Rows near named flat spaces through zero (a row that begins with a name and a colon came from that space)
q723_q732: [ 32 -35 -37 -40   9 -11 -36   3  78  24  -9 -64  40 -15  21  29  36 -49
 -53 -55  36 -55  -3   4 -57 -11  17 -16  32   5  15]
q437_q202: [ -4  -2 -42 -47 -10 -10 -40  -1  72  13  41 -35  29   3   3  32  23  20
  -2  21  41  -2  24  23  32  -5 -17  41   1  22  45]
q431_q422: [-12 -32 -23  18 -18  17 -45 -12  12  39 -18 -35  23   8  17  28  28  -4
   5 -31  36 -28   9  -4  -8 -24 -12  53  -8  33  15]
q437_q202: [-25 -19  -1  -4 -83  13 -36 -26  -1  20 -30 -31  18 -38  24  -1  10   6
  32  -8  -2  -1 -11 -36 -24  42  -6  60 -17 -14  15]
q723_q732: [ 36 -23  -8  12  12   0 -36 -26   9   2  24  -4 -15  40   6   2  10   6
  50 -52  42 -26  12  38 -51 -29  -7  -6  28  26   5]
q437_q202: [-15   8  22  35   3   7  21  10 -36  10 -30  15  -6 -17   2  11  -5  -9
 -14   0 -25  -5 -17 -33 -11  -9  13   4  -5  -7 -33]
q723_q732: [ 25 -24 -42   7 -15  31 -46 -30   3  -4  46  21 -32  57   2 -28  16   7
  73 -61  51 -23   6  34 -21  -6   4  -1  -4  40   7]
q723_q732: [-22  -2  27   4 -66   0  -1  -3 -43  59 -22 -62  37  24 -26  13  -2  14
   8 -47   8 -28  71  34 -34  20   8  30   2 -18  -4]
q723_q732: [-12  15 -42  15  11   2 -27 -15  24 -14  23  -4 -28  64 -14  50   9  -9
   0 -42  24 -28  49 -28   4  24   7 -23 -12   7   9]
q437_q202: [-16  18 -14 -21 -38   2   3   9  11  15  10 -17  10  -4 -12  15   6  -4
 -14 -13  -2 -16  20 -12  -4  32  26   5  -8 -17  -7]
q437_q202: [-19   3 -11 -15 -73  12 -25  -9   1  37  16 -28  17   1  -5  11  13  20
  33 -23  20 -19  26   9 -17  23  13  51  -8  -1   3]
q427_q376: [  7 -12  26  11  48  -5  20  31  -4  29 -20   4  32 -44  14   6   7   3
 -36  45  -4   8 -41  23  16 -81 -12  33  17  29 -14]
q431_q422: [ 40  11  23 -19   8 -12  28   1 -17 -20  28  18 -19  16 -19 -41 -20   1
  22 -23  -7  -1   6  47 -42   8  20 -59  30 -21 -20]
q723_q732: [-18  -8 -57  -7 -42  25 -51  -8  58  14   5  -5   1 -40  37  42  40 -21
   0 -17  21 -33 -43 -73 -17  12  24  53 -17  17  -1]
q427_q376: [-25  47  24 -40 -47 -16  37  18  -1 -10  17  12   5 -55 -11  -6 -20  27
  -2  67 -44  36 -11 -20  24  46  15  17  -8 -45  -9]
q431_q422: [  6 -52 -63   3  28  21 -66 -23  48   0   7 -20   8  47  20   1  32 -10
   7 -22  61  -8  10  17  42 -26 -42  21 -20  61  58]
q437_q202: [  1 -22   3  13  31 -11  12   0 -20   9 -51 -59  21  66 -28   4  -7 -44
 -67 -66   3 -28  76  18  -7  24  -7 -72  -1 -19  16]
q431_q422: [  5  42   5  15  19  -5  21   6  -6 -25  38  51 -43   5 -10  23 -11  11
  20   9 -14  -1 -12 -22 -12  -6  26 -21  10  -6 -37]
q431_q422: [ 14   5   6   2   6  14  23  22 -15  13   9  28  -4 -24   1 -18   5  -9
  -5  -5  -7 -13 -38   9 -19 -29  32  -4   9   8 -39]
q437_q202: [ 15   7  -8 -27   2  -5  13   1   8 -22  18   2 -10  19 -15 -26  -9 -11
  -6 -15  -3   0  14  16  -3  31  12 -49   3 -18   4]
q437_q202: [ 30  -8   4 -13   3   1  -4 -16  -1 -30  30  32 -24   4   5 -48 -10  17
  52   8   6  23 -23  31  -7  -1 -11 -15  10   6   8]
q431_q422: [ -5  23   9  20  19  -3  22  16 -23  13  10   7  -8  29 -24  26  -5   2
 -13 -16  -1 -18  30  10  -4 -17  19 -15   7   1 -27]
q427_q376: [  5  20  48 -25 -15 -31  13   2 -20  23  43 -18  26  16 -30  -6 -22  78
  52  50  14  36  55 101  21 -30 -34  43  26   4  22]
q431_q422: [ -4 -11 -22  11 -14  16 -33 -10  21   6   4  13  -7 -24  28  17  20   1
  24   1  15 -10 -39 -32 -11 -17   2  44  -5  23  -3]
q427_q376: [-28  -3 -35  20 -26  18 -32 -16  -9  22   6 -30  -2  76 -23  29  11   2
  10 -56  34 -29  76   3  17  26  -2   9 -28  15  18]
q431_q422: [-27  35  27  14  11 -25  32  10 -29   5 -12 -23   5  40 -39  39 -23  10
 -33   3 -20   2  74   2  21  21  -3 -24  -3 -29  -2]
q427_q376: [  8  14   4 -17 -37   5   8  -1 -12   3  27   9 -10   2 -13 -21  -5   9
  30 -19  -1  -8   5  18 -27  22  26  -8   6 -14 -17]
q723_q732: [ 34  -1  24   9  77 -43   2  -2  37 -24 -11  -5  -3 -16  18  45  -5 -10
 -26  18  -4   0 -17  -8 -34 -47 -20 -29  48  -2   2]
q431_q422: [  0 -18  29 -32  -9  -9  36  18 -22  11 -41 -37  44 -19 -13 -55 -15 -15
 -49  15 -25  22  12  38  21  24 -11 -25  -4 -29  17]
q427_q376: [  5 -19  20  29  58 -45 -33 -55  19 -66 -38 -20 -22  38  18  29 -25  11
  17  29  -4  46  34 -27  19  19 -86 -28   6 -12  70]
q427_q376: [-45  -7 -37  33   2  43   2  45 -12  76 -26 -16  38   2  -6  42  38 -29
 -73 -24  19 -49   3 -19  40 -50  32  52 -35  46 -31]
q723_q732: [-20  19  18  23  -3 -16   2  -5 -14   9 -12 -16  -1  14 -10  47  -8  12
  -3  -2  -8  -7  36 -19  -9   5  -4   9   4 -14  -5]
q723_q732: [ 40 -25 -24 -19  32   2 -16  -5  33 -16  20   5  -5  12  10 -26  11 -19
   2 -24  26 -11 -19  30 -16 -20  -1 -33  17  20  11]
q427_q376: [ 19 -47 -27  36  48  21 -32  -3   1  30 -14 -16  10  49   8   9  27 -24
 -12 -58  50 -40  10  33  -8 -66 -12   2   5  58   5]
q437_q202: [  3 -24  38  52 -48  26 -16 -28 -84  40 -13   1  -7  33  -5 -30  -6  31
  87 -53  18 -14  19  45 -51 -22  -7  41   4  19 -20]
q427_q376: [ 18   7  -1 -31  -7   7  27  23  15 -12   7  34  -4 -69  17 -36   3 -23
 -18  20 -28   3 -75 -21 -21   5  38 -17   8 -16 -33]
[ -6   5  32   1  -6 -12  22   8 -26  14 -19 -18  18  -6 -12  -3 -13   8
 -12  10 -16   8  19  17  -2   1  -5   1   6 -17  -4]	q723_q732
[-27  20  10   1  -7  -6  17   9  -1  -9 -16   8   1 -33   4  13  -8   4
 -20  45 -31  23 -15 -42  29  19  -3  14 -16 -19  -2]	q431_q422
[ -2  -3   6 -10  22 -24 -12 -15  20 -23   0 -15   6  12   2   8 -11  21
   4  40   4  34  23  12  37   4 -46   4   1   0  45]	q427_q376
[-17  23  38  27 -18  -9  20  -3 -39   3 -20   6 -10 -12  -6  20 -17  11
  10   5 -30   3   7 -28 -23  13   7   7   3 -28 -25]	q427_q376
[-24 -13 -13 -14  39 -14   8   5   8 -14 -28 -41  29  49 -24  -9 -12  -7
 -64  30   0  34  65  22  97  26 -50 -30 -32  -2  63]	q431_q422
[ 46 -46  -7 -23 -20  16 -23 -12  -6  26  18 -22  17  27  -2 -61  13  -3
  40 -63  44 -25   7  87 -47 -20   3  -9  22  24   9]	q723_q732
[  0  10 -41 -12  41  -2  -1   7  43 -35  15  15 -18  16  -1  15   5 -27
 -40   5   0  -1  -3 -33  34  16   5 -43 -13   2  12]	q723_q732
[ -3  26  -8 -25 -11  -3  31  17   1 -11   7  -3  -6   9 -25  -8  -9 -26
 -38 -23 -21 -14  21 -12  -7  51  38 -57  -5 -38 -18]	q437_q202
[ -1  -3 -14   2  -3   9  -5  -1   4  -2  -3   2  -5   3   3  -1   6 -14
  -6 -16   1 -10  -5 -15  -4  10  10  -9  -7   0  -4]	q427_q376
[ 49 -23  -4  -6  16  18   6  10   2   1   9  29 -11 -27  18 -44  13 -32
   6 -39   7 -27 -65  18 -60 -34  36 -30  27  14 -38]	q427_q376
[  8  12 -11  -6  43  -8   1  14  30  -7  32  22  -3  -6   4  20   6  15
  -5  40  12  11 -17  12  31 -45  -8  13   9  27   3]	q437_q202
[-38  40  25   4 -44 -17  14 -11 -23 -12  -5  -6 -11   1 -18  26 -24  27
  16  25 -33  22  39 -37  11  59  -3  10 -15 -44   2]	q427_q376
[-14  21 -48 -74 -65   6 -17  -1  35   4  76 -21  13  43 -36 -25   5  36
  29   3  34  10  66  58  54  59   5  13 -24  -1  43]	q427_q376
[ -5 -15  -9   3  32  -4   2   6  -8  16 -12 -40  24  66 -29   2  -1  -8
 -40 -23  22  -7  71  48  39  -7 -22 -26  -8  13  29]	q431_q422
[ 14  -5 -12 -33  -1  -5 -10  -3  23  -7  30  -6   7  11  -5 -21   1  15
  15  11  19  12  10  41  17   1 -12  -1   5   9  25]	q427_q376
[-22  16  47  58 -40   0 -12 -27 -61  22  -4  11 -19   9  -1  34 -13  55
  83   1  -3   5  19  -6 -33 -18 -14  66   6   3 -21]	q723_q732
[ -2 -23 -12  -3   0   6 -16  -3   8  12 -14 -22  19   7   5  -8  10  -7
 -10  -8  15  -2   7  13  13  -5 -15  11  -8  14  21]	q431_q422
[  0   6   5   4 -28  -1 -15 -14   6  -2   5   7 -12 -25  16  15   3   9
  34  -1  -3  -4 -21 -27 -35   8   7  24   8  -8 -10]	q431_q422
[ -5   0 -13 -17   9   2   6  14  23  -6  -3   5   9 -30  10  -4   6 -12
 -30  28  -9   9 -28 -18  25   0   2   3  -9   1   4]	q427_q376
[ 37 -28  54  25  86 -42  -2 -18   2 -29 -33   0   4 -16  27   3 -19  17
   8  52  -5  41 -25  26  -6 -68 -69  -5  42  13  28]	q427_q376

Rows near named flat spaces through zero (a row that begins with a name and a colon came from that space)
q601q647: [-23 -24 -11 -16  26   2 -20 -27 -15  38 -10 -13   4  -3  10   0  20 -26
 -15  -8   1 -29   2 -26 -12  -7 -27 -15  20 -41   2]
q902q309: [ 20 -13 -12  30   1  12  24  -3   5  11 -10  19  11   4   6 -13  -7  20
  11  -6   8   2  18  -2  19  11  15   2  -3   3  -7]
q163q476: [ 65  -8  26  30  -6  32 -12  29  13  -8 -11  30  11   7 -10  -2 -21  24
  15 -10  15  -9  39  14  49  38  20  14 -31  37 -28]
q503q490: [ 46 -30   7  13   5  20   9  10  -5 -13  -7   2  31  36  29  -9  -9 -24
  -2 -15  28 -23  35   7  11   5   7  13   9   4 -17]
q902q309: [-46  -1  19 -50  22 -12 -52  -1 -31 -24   9 -43  -7  -7  -4  26  14 -41
 -25  14  -5 -10 -23 -19 -38 -26 -46 -15  -8 -15   4]
q503q490: [ 44 -28  19  -9   3  12  -7  18 -13 -30   1  -7  29  45  33   1  -7 -46
 -16 -13  29 -37  31  11  -2  -4  -3  21   9   7 -11]
q601q647: [ 36 -17   9   5 -12   4 -10  23  -5 -17 -12  16  16   8  -4  -4 -19   9
   5  22  17  -7  21   8  17   7   1   2 -17  14 -42]
q601q647: [-15 -12  -2 -31   8  -1 -56  -3 -12  41  -8   3 -14 -30 -28   9  11  -6
 -12  15  -5 -27  -3 -21   0  10 -30 -23  -9 -22 -23]
q902q309: [-25   1  -9 -13   9  -2  -1   0 -17 -12  14 -18  -5  -6   0   8   6 -17
 -10  -4  -1   5 -11 -12 -26 -11 -10  -7  -7   2  19]
q902q309: [  0  33   0 -12 -19   7  -6  11  22  14  23  -1 -26 -21 -27   5   5   0
   4 -15 -12  15 -15  14   1  22  18  -2   0  19  15]
q503q490: [  3 -37  -1  37  56  30  23 -35 -16  13 -12  -8  28  34  54  -4  17 -23
 -11 -58  12 -33  33 -28   5  -4  -6  15  12 -22  49]
q503q490: [-18  52  89 -18  16 -18 -49 -34  48   2 -21 -20 -20  15  11  21  22   5
   4 -12 -40 -10 -30  29  30  -9 -21  26  36 -27  23]
q503q490: [ 15 -25   2  50  40  30  31 -37   9  28 -24   6  25  27  41 -15  11   6
   9 -47   6 -17  31 -13  29   8   8  12  21 -23  26]
q503q490: [ 38  -8 -39  36 -35  10  42  12  22  28 -11  38   9 -14 -21 -31 -22  45
  31  21  13  28  16  13  31  25  38 -14   2  10 -51]
q601q647: [ 12 -28 -36  12  -8  -8  42 -20   4  30 -13  11  23  23  29 -28   2 -10
   2   3  15 -12  11   2  -3 -12  11  -1  45 -35 -15]
q362q639: [-37   2 -26   5 -16 -37  31 -29  12  17 -30   0   8 -12  -4 -25  -4  39
  25  63 -10  41 -31   2  -2 -33  -6 -28  36 -46 -52]
q362q639: [-46 -19 -97 -12   0   2  23 -28 -15  98  20  10 -24 -51 -24 -18  27 -11
 -12 -17  -5  -7 -13 -43 -36  13   4 -42  20 -38  25]
q163q476: [ 17  23  15  -7  -5  25  14   6  25 -11  24 -29   1  19   9   0   7 -37
   4 -38   6  15  -4  25  -3  12  22   8  29  15  17]
q503q490: [-56   7 -37  -3  13 -18  12 -21 -18  24  15   2 -26 -30  -8   6  17   9
 -13  -9 -22   4 -23 -30 -32 -11  -8  -9 -12 -11  54]
q163q476: [-40  31  10  71  59  48  37 -50  30  26  -8 -17 -11 -23   1   0  22  51
  34 -65 -30  54  -9 -24  34  22  18 -10  -8   2  66]
q902q309: [ 47 -20  31   5   0  22 -53  -1  25  47 -46  23  14  -9 -23 -10  -7  26
  21  25   9 -23  27   6  64  32 -12 -17   6 -23 -87]
q601q647: [  2 -34 -22   0  12   5  17 -21  -9  21 -14 -12  27  20  27 -18   7 -28
  -3   0  19 -14  12 -10  -9 -14  -8 -12  38 -38 -21]
q163q476: [-33 -44 -30  68  57 -10  40 -67 -20  52 -48  39  15   3  43 -17  14  54
   0 -18 -14 -29  23 -51  19 -18 -14   7  -3 -52  46]
q362q639: [ 23  -1  -6   3 -14   2   9  12   4   1   7  14   0   6   1  -4  -6  -3
  -2  -7   6  -8  10  10   4  10  15  10  -1  13   2]
q902q309: [ -1 -22 -51 -12 -26  -9  14  -8   5  50 -14   6  11 -18 -18 -30  -2   2
  13  43  14  11  -6  -3  -4  -1   1 -39  37 -39 -70]
q503q490: [-49  25 -18  36  22 -19  35 -66  30  74 -15  25 -31 -20  11 -10  30  48
   7 -35 -45  -2 -22 -16  14   0  10  10  29 -42  77]
q601q647: [ -9  16 -28  21 -14 -13  67 -20  21   8  10   3   0  16  25 -19   5   4
   8 -18  -7  21 -13  15 -12 -12  31  13  39  -9  37]
q163q476: [ 30  31  22  32   3  47  29  13  31 -24  24 -15   0  11   2   2  -3  -2
  20 -55   3  35   9  23  21  31  40  14  -4  47  33]
q362q639: [ 11   0 -20 -13 -13   3  27   3   5   4  24 -11   3  20  19  -8   7 -42
 -11 -26  11  -8   1  13 -23  -1  17   9  32  -1  22]
q902q309: [  5   3 -49  -4 -49 -31  51  -5  22  30   0  18   2   2   0 -32  -7   8
  12  32   4  17 -15  24 -10 -11  27  -8  49 -23 -31]
q362q639: [-23 -15  -2 -12   8 -14 -15 -17  -8  11 -25 -11  11  -6  -2  -6   2   5
   5  39   0   4 -11 -11  -2 -21 -27 -24  15 -37 -44]
q362q639: [ -2  -3 -36 -15  -5  10  23  -2  -2  24  32 -10  -6   5  10  -5  15 -45
 -17 -39   8 -13   0  -2 -30   7  16   1  26  -3  39]
q362q639: [-15   7 -35   8  26  41  -8   5 -16  46  46  13 -42 -43 -26  20  23 -11
 -24 -83 -13 -22  12 -38 -13  48  15   1 -47  36  98]
q902q309: [  4  37   6   8  -3  28  -2  15  19   4  32   0 -30 -24 -27  13   5   7
   4 -44 -14  18  -5   6   8  36  26   6 -25  43  46]
q163q476: [-13  13  13  -6  15  17 -12 -19  19  23  -3 -23  -4  -6  -4   1  16 -10
   8 -17  -7   9 -11   0   8   8  -5 -13  24 -18   0]
q601q647: [  5   5 -10  -5 -18  -3   2   8   8   7   2   5  -3  -9 -14  -6  -5   6
   7  15   2  10  -5   8   2   5   7  -8   5   2 -22]
q163q476: [-39 -13 -33   0  -6 -45   8   4 -40 -18  -5  25  -9 -22  -9   4 -11  35
 -12  48 -10   2 -13 -25 -29 -31 -18  -4 -40   0   6]
q601q647: [ 13 -53  23   4  47  12 -41 -12 -37   1 -28   4  26  24  32  11   6 -21
 -23 -12  16 -63  39 -32  10  -7 -39  10 -18 -22  -1]
q362q639: [ 42 -31 -18  -9  -5  22 -31  26 -17  32   9  31  -3 -10 -16   3  -3 -18
 -19 -20  18 -51  38 -14   9  36   2   2 -27  17  -5]
[ -9  34  23   5  -2  -5 -10  11   7 -21  14   9 -27 -14 -16  19  -2  24
  -1 -12 -22  10 -12   6   5   9   7  18 -34  34  41]	q601q647
[-40  19 -15  24   7  -9  22   1 -14 -24   9   5 -18 -31 -19   8  -7  46
   9  10 -19  42 -19 -18 -11  -7   4  -7 -46  26  31]	q163q476
[-67  40  14   5  41  25 -10 -47  28  37  -2 -46 -23 -39 -22   8  32  15
  22 -26 -33  51 -41 -19   7   7 -12 -36  19 -27  25]	q163q476
[ 32  22  49   9  15  58 -41  -2  46  29 -10 -18  -2 -12 -27   4   8   4
  28 -31  -2  15  10  15  56  49   8 -15  10   7 -33]	q163q476
[-34   6  12  12  33  28 -18  -6  -9 -14  -7 -32   1 -29 -24  11   2  20
  18   7  -5  45 -12 -24   6   3 -18 -35 -30   6 -18]	q503q490
[ 42  -4 -19  31 -38 -29  38   6  16  18 -13  67  -2  12   9 -20 -18  45
   4  11  -3 -23  20  21  25   8  33  34   0   9   5]	q601q647
[ -3 -26 -27  19  20  15  22  -7 -20   6   2   0  12   3  14  -6   3  -6
  -5 -19  12  -5  17 -23  -9   0   1  -5  -8  -2  17]	q503q490
[-21 -24 -23  32  23 -16  25 -28 -19  16 -21  24   6   0  22  -8   3  30
  -4   1  -7 -14   9 -28   0 -16  -8   6 -10 -22  26]	q163q476
[ 14  35  14  -3 -17  13 -12  12  30  14  17   7 -26 -17 -27   6   2   9
   8 -21 -13  10  -7  19  18  31  22   6  -4  25  14]	q902q309
[ 39  12  -1   2 -41 -40  29 -17  43  46  -7  52 -10  34  31 -20   5   4
  -9 -15 -13 -51   6  41  18   2  31  50  57 -23  30]	q503q490
[ 16 -11  38  -6   4 -14 -29  -5   3 -10 -29   5  14  22  15   3  -4   2
  -2  21   1 -26   9   9  19 -13 -20  13   9 -18 -29]	q902q309
[-39  10  46 -33  37   1 -12 -24  -6 -49   6 -79  18  41  44  17  22 -68
 -13 -17   1   8 -25   5 -35 -43 -33   2  44 -28  21]	q362q639
[ -3 -23  -8 -22   0 -19 -11 -15  -8  24 -12   0  10  14  18  -7   9 -25
 -15  12   6 -35   2  -4 -11 -16 -18  -1  31 -39 -14]	q163q476
[-21  -2 -24  -7   2  -8  12 -23   4  36   1  -3  -6  -5   5  -9  15  -9
  -4  -6  -6  -5 -11  -7 -12  -6  -1  -9  29 -29  12]	q601q647
[-13 -20 -55 -14 -11 -30  30  -2 -30  19  26  23 -11   7  22  -3   9 -29
 -37 -19   2 -43   4 -16 -47 -15   5  19   4  -7  61]	q503q490
[ 22 -29 -56  -4 -30  -8  30  28 -26   0  20  24   7   0  -1 -13 -15 -14
 -13  11  24 -12  17  -4 -26   2  17  -1 -11  17  -8]	q503q490
[ 14 -25  16  13  26  24  13   2 -16 -44  -6 -32  38  37  35  -1  -5 -29
   2  -9  26   6  19  -2  -4 -15  -7   1   5   1 -14]	q601q647
[-35 -17  10 -28  39  16 -36  14 -52 -51  19 -50   7  -3   2  29   6 -46
 -24  -5  12   0  -3 -33 -42 -19 -39 -17 -38  13  14]	q503q490
[-14  13 -54   6 -20   8  44   4   5  21  31   0 -16 -25 -19 -12   3   1
   7 -15  -1  33 -14  -3 -22  13  30 -17   5  14  21]	q902q309
[  8  -3 -43 -17 -42 -26  17  24  -9   6  20  26 -12 -11 -15  -8 -11  -2
 -10  22   6  -6  -4   8 -24   0  16   1  -4  13  -5]	q503q490
[-11   2  -9 -17  -2   8 -18   2  -1  18   6 -10  -8 -21 -21   2   5  -8
   0   5   0   6  -9  -7  -6   8  -7 -21   1  -5 -16]	q902q309
